Below are the code and all the weights of a small trained network. Each question names an input and a class and asks about switching units off, where a switched-off unit gives its printed mean instead of its output.

import numpy as np


def w(rows, s, z=0):
    codes = np.array(rows[::2]) - 128.0
    scale = np.full(codes.shape[1], s)
    scale[-1] = z or s
    return codes * scale


def f(y):
    return np.maximum(y, 0)


def log_softmax(a):
    a = a - a.max(-1, keepdims=True)
    return a - np.log(np.exp(a).sum(-1, keepdims=True))


def net(x, mask):
    res = np.array(x, float).reshape(1, 3) / 4 @ E
    y = f(res @ A[0][:, :-1].T + A[0][:, -1])
    res = res + np.where(mask, y, B[0][:, -1]) @ B[0][:, :-1]
    return log_softmax(res[-1] @ U[:, :-1].T + U[:, -1])


A, B = {}, {}
E = w([
[207,115,26,154,178,51],'x0',
[189,2,234,131,176,132],'x1',
[49,61,113,51,78,12],'x2',
],0.0099)
A[0] = w([
[137,57,188,80,155,80,97],'n1',
[232,165,94,178,177,103,125],'n2',
[57,87,196,31,114,192,143],'n3',
[198,109,168,54,153,139,83],'n4',
[162,13,228,138,166,128,97],'n5',
[18,237,2,31,127,148,145],'n6',
[142,111,76,188,200,129,148],'n7',
[93,146,168,93,45,209,74],'n8',
[123,121,116,249,135,180,100],'n9',
[70,28,95,13,41,27,76],'n10',
[165,135,119,181,122,244,84],'n11',
[145,221,85,124,97,174,94],'n12',
[204,177,150,184,147,205,92],'n13',
[73,135,78,129,88,117,92],'n14',
[201,115,86,139,153,69,205],'n15',
[207,130,89,89,158,191,91],'n16',
[164,111,50,118,184,32,196],'n17',
[209,190,118,178,202,206,119],'n18',
[71,158,227,111,77,215,248],'n19',
[181,206,206,113,112,199,97],'n20',
[228,62,210,132,168,89,111],'n21',
[193,37,142,120,192,213,79],'n22',
[120,235,54,161,105,105,57],'n23',
[183,125,36,146,180,92,56],'n24',
[45,164,196,164,69,198,96],'n25',
],0.01,0.012)
B[0] = w([
[87,212,153,85,134,156,173],'n1',
[183,71,128,156,47,94,203],'n2',
[197,93,80,191,90,76,193],'n3',
[52,175,168,141,140,124,150],'n4',
[78,207,178,162,115,195,202],'n5',
[162,198,167,132,167,205,243],'n6',
[171,112,113,155,78,139,184],'n7',
[144,117,160,238,75,2,166],'n8',
[112,114,149,69,113,111,171],'n9',
[158,79,197,5,104,66,211],'n10',
[133,101,178,67,120,85,186],'n11',
[78,195,142,94,152,166,185],'n12',
[160,102,161,56,137,84,201],'n13',
[57,173,179,85,148,114,155],'n14',
[231,96,102,192,130,107,213],'n15',
[160,127,182,82,79,61,163],'n16',
[227,76,127,192,103,100,220],'n17',
[203,114,148,29,90,104,228],'n18',
[225,76,63,188,128,141,248],'n19',
[142,80,152,85,78,77,182],'n20',
[82,243,141,173,138,176,201],'n21',
[106,222,174,113,159,125,183],'n22',
[50,236,198,164,126,121,184],'n23',
[106,133,137,224,66,11,170],'n24',
[168,103,161,210,102,17,184],'n25',
],0.0082,0.017)
U = w([
[143,114,126,185,106,80,78],'0',
[135,123,164,7,112,93,119],'1',
[110,228,165,124,133,137,115],'2',
[162,104,101,141,131,147,249],'3',
[106,146,85,107,157,183,120],'4',
[95,134,129,81,165,134,115],'5',
[100,120,86,98,124,145,113],'6',
[86,148,104,108,152,119,113],'7',
],0.019,0.021)

Each question gives the input, the list of numbers given to net, and the class t.
The units are the neurons (one row each of A and B). Each row of codes is followed by its name. A weight is (code - 128) times the scale printed after its matrix; where a second scale follows, it is the last column's (A, B and U).
mask holds one flag per neuron, in row order. A switched-off neuron (its flag False) gives its mean, the last column of its row in B, instead of its output. The means were averaged over made-up inputs and are rounded, as every weight is.
A unit's drop is (log p(t) with every unit on - log p(t) with that unit switched off) / (log p(t) with every unit on - log p(t) with every unit switched off).
The circuit of an input: a set's keep is (log p(t) with only the set's units on - log p(t) with every unit switched off) / (log p(t) with every unit on - log p(t) with every unit switched off). Starting from the 12 units with the biggest drops (on a tie, the unit counted first), units are removed one at a time, each time the one whose removal leaves the highest keep (on an exact tie, the one counted first), for as long as the keep stays at least 0.8.
circuit, biggest first: the units of the circuit, biggest drop first
k most important neurons: the k neurons with the biggest drops, biggest first
drop when u is switched off: that unit's drop, to one decimal
input [3,-7,-8], class 1: most important neuron : [n18]
input [2,-5,-5], class 1: circuit, biggest first : [n18; n13]
input [-3,4,-4], class 1: 2 most important neurons : [n6; n20]
input [-1,3,-1], class 3: 4 most important neurons : [n23; n6; n12; n14]
input [-8,8,-4], class 0: 4 most important neurons : [n19; n3; n25; n8]
input [-1,-8,7], class 2: 4 most important neurons : [n6; n23; n18; n13]
input [1,3,-1], class 3: 2 most important neurons : [n23; n6]
input [-7,-6,1], class 0: 3 most important neurons : [n19; n25; n8]
input [3,-5,3], class 2: 2 most important neurons : [n6; n19]
input [-2,-3,-1], class 3: 2 most important neurons : [n21; n5]
input [-8,-5,-7], class 0: 3 most important neurons : [n19; n25; n8]
input [-6,-1,-5], class 0: drop when n19 is switched off : 0.3
input [-4,-3,4], class 0: drop when n25 is switched off : 0.2
input [5,7,-8], class 1: circuit, biggest first : [n18]
input [3,0,1], class 3: drop when n24 is switched off : 0.1
